Below are the code and all the weights of a small trained network. Each question names an input and a class and asks about switching units off, where a switched-off unit gives its printed mean instead of its output.

import numpy as np


def w(rows, s, z=0):
    codes = np.array(rows[::2]) - 128.0
    scale = np.full(codes.shape[1], s)
    scale[-1] = z or s
    return codes * scale


def norm(h):
    return h / np.sqrt((h * h).mean(-1, keepdims=True) + 1e-5)


def f(y):
    return y / 2 * (1 + np.tanh(0.7978845608 * (y + 0.044715 * y**3)))


def log_softmax(a):
    a = a - a.max(-1, keepdims=True)
    return a - np.log(np.exp(a).sum(-1, keepdims=True))


def net(x, mask):
    res = np.array(x, float).reshape(1, 2) / 4 @ E
    u = 0
    for l in range(2):
        y = f(norm(res) @ A[l][:, :-1].T + A[l][:, -1])
        res = res + np.where(mask[u : u + 14], y, B[l][:, -1]) @ B[l][:, :-1]
        u += 14
    return log_softmax(norm(res)[-1] @ U[:, :-1].T + U[:, -1])


A, B = {}, {}
E = w([
[82,250,88,93,115,94,218,146],'x0',
[39,118,92,125,185,154,119,103],'x1',
],0.014)
A[0] = w([
[108,164,143,165,121,136,151,139,94],'L0N0',
[105,52,27,25,136,184,166,131,193],'L0N1',
[132,110,153,96,110,115,126,105,2],'L0N2',
[153,181,96,127,146,133,177,118,167],'L0N3',
[135,222,100,112,190,97,112,104,120],'L0N4',
[61,57,144,1,80,91,120,98,68],'L0N5',
[107,134,124,195,46,59,101,126,99],'L0N6',
[144,176,101,188,141,175,111,84,13],'L0N7',
[121,103,153,111,111,92,82,146,72],'L0N8',
[139,189,121,190,139,120,103,132,100],'L0N9',
[170,45,128,150,174,139,172,127,193],'L0N10',
[162,104,113,79,63,80,126,170,202],'L0N11',
[62,110,59,135,78,128,122,97,76],'L0N12',
[115,193,128,159,136,103,121,128,148],'L0N13',
],0.0089,0.0018)
B[0] = w([
[167,82,148,125,152,168,159,111,160],'L0N0',
[159,152,178,137,105,100,90,189,218],'L0N1',
[103,135,115,92,158,78,129,124,115],'L0N2',
[165,87,101,150,155,127,110,120,253],'L0N3',
[184,129,91,127,122,171,115,102,247],'L0N4',
[123,123,132,163,113,100,130,139,136],'L0N5',
[125,148,109,155,134,172,67,138,157],'L0N6',
[129,169,148,140,96,93,113,148,113],'L0N7',
[126,159,106,58,135,133,193,60,151],'L0N8',
[127,114,107,63,117,176,66,122,139],'L0N9',
[96,144,82,145,123,103,254,132,228],'L0N10',
[79,89,60,104,124,119,73,149,240],'L0N11',
[100,83,118,170,128,199,117,186,173],'L0N12',
[110,83,124,98,95,205,123,92,199],'L0N13',
],0.009,0.0042)
A[1] = w([
[180,61,187,183,142,127,95,80,46],'L1N0',
[201,137,151,108,42,84,143,170,153],'L1N1',
[46,115,122,87,164,66,166,120,187],'L1N2',
[82,128,67,108,133,78,129,99,91],'L1N3',
[165,137,149,95,98,53,110,168,79],'L1N4',
[73,116,117,97,85,105,99,138,19],'L1N5',
[31,136,137,136,142,131,143,144,146],'L1N6',
[134,115,81,93,109,186,111,135,59],'L1N7',
[153,61,224,138,206,133,115,82,250],'L1N8',
[184,124,182,78,82,155,130,124,76],'L1N9',
[99,214,88,54,119,143,165,155,67],'L1N10',
[123,171,252,168,112,141,137,162,33],'L1N11',
[138,85,139,160,109,129,195,176,238],'L1N12',
[42,152,120,128,219,144,97,98,56],'L1N13',
],0.011,0.0022)
B[1] = w([
[105,186,109,123,124,75,204,74,236],'L1N0',
[75,66,152,171,209,154,77,205,254],'L1N1',
[132,83,218,152,89,214,80,141,160],'L1N2',
[157,174,148,158,107,245,172,58,147],'L1N3',
[65,131,175,166,122,147,72,168,175],'L1N4',
[193,129,102,117,99,115,162,124,126],'L1N5',
[157,93,89,151,150,133,67,161,188],'L1N6',
[106,155,181,162,109,134,159,87,229],'L1N7',
[156,232,81,80,135,90,220,127,255],'L1N8',
[34,162,125,94,103,177,56,161,172],'L1N9',
[163,92,128,127,151,2,195,63,252],'L1N10',
[133,144,132,98,118,143,238,42,120],'L1N11',
[137,144,87,127,100,184,111,49,205],'L1N12',
[153,99,187,108,57,83,34,219,205],'L1N13',
],0.0077,0.0065)
U = w([
[134,137,66,135,135,35,226,80,211],'0',
[102,93,110,171,119,96,41,227,226],'1',
[149,127,116,166,73,252,130,75,169],'2',
[128,152,155,71,131,143,114,128,19],'3',
[135,146,137,75,149,149,118,134,2],'4',
[139,124,172,64,166,153,137,132,35],'5',
[136,170,186,113,140,127,108,114,16],'6',
[145,153,168,110,106,130,121,128,26],'7',
],0.019,0.0043)

Each question gives the input, the list of numbers given to net, and the class t.
The units are the neurons (one row each of A and B). Each row of codes is followed by its name. A weight is (code - 128) times the scale printed after its matrix; where a second scale follows, it is the last column's (A, B and U).
mask holds one flag per neuron, layer by layer. A switched-off neuron (its flag False) gives its mean, the last column of its row in B, instead of its output. The means were averaged over made-up inputs and are rounded, as every weight is.
A unit's drop is (log p(t) with every unit on - log p(t) with that unit switched off) / (log p(t) with every unit on - log p(t) with every unit switched off).
The circuit of an input: a set's keep is (log p(t) with only the set's units on - log p(t) with every unit switched off) / (log p(t) with every unit on - log p(t) with every unit switched off). Starting from the 12 units with the biggest drops (on a tie, the unit counted first), units are removed one at a time, each time the one whose removal leaves the highest keep (on an exact tie, the one counted first), for as long as the keep stays at least 0.8.
circuit, biggest first: the units of the circuit, biggest drop first
most important unit: the unit with the biggest drop
top k neurons: the k neurons with the biggest drops, biggest first
k most important neurons of layer l: the k neurons of layer l with the biggest drops, biggest first
drop when u is switched off: that unit's drop, to one decimal
input [-1,3], class 2: circuit, biggest first	(L1N10; L1N1)
input [-4,-4], class 0: circuit, biggest first	(L1N0)
input [3,0], class 2: circuit, biggest first	(L0N4; L0N13; L1N8)
input [0,3], class 2: top 2 neurons	(L0N1; L0N11)
input [0,2], class 2: 3 most important neurons of layer 0	(L0N11; L0N1; L0N12)
input [4,5], class 1: 3 most important neurons of layer 1	(L1N13; L1N8; L1N0)
input [-2,-3], class 2: top 4 neurons	(L0N10; L0N1; L0N11; L1N3)
input [-3,2], class 2: 4 most important neurons of layer 0	(L0N10; L0N3; L0N4; L0N0)
input [0,-1], class 2: top 2 neurons	(L1N3; L0N11)
input [0,1], class 2: top 3 neurons	(L1N11; L0N12; L0N11)
input [-5,5], class 0: 2 most important neurons of layer 1	(L1N8; L1N0)
input [6,7], class 1: 4 most important neurons of layer 1	(L1N13; L1N8; L1N6; L1N0)
input [0,-3], class 2: 2 most important neurons of layer 1	(L1N3; L1N13)
input [-1,0], class 2: most important unit	L1N2
input [3,-1], class 2: drop when L0N3 is switched off	0.3
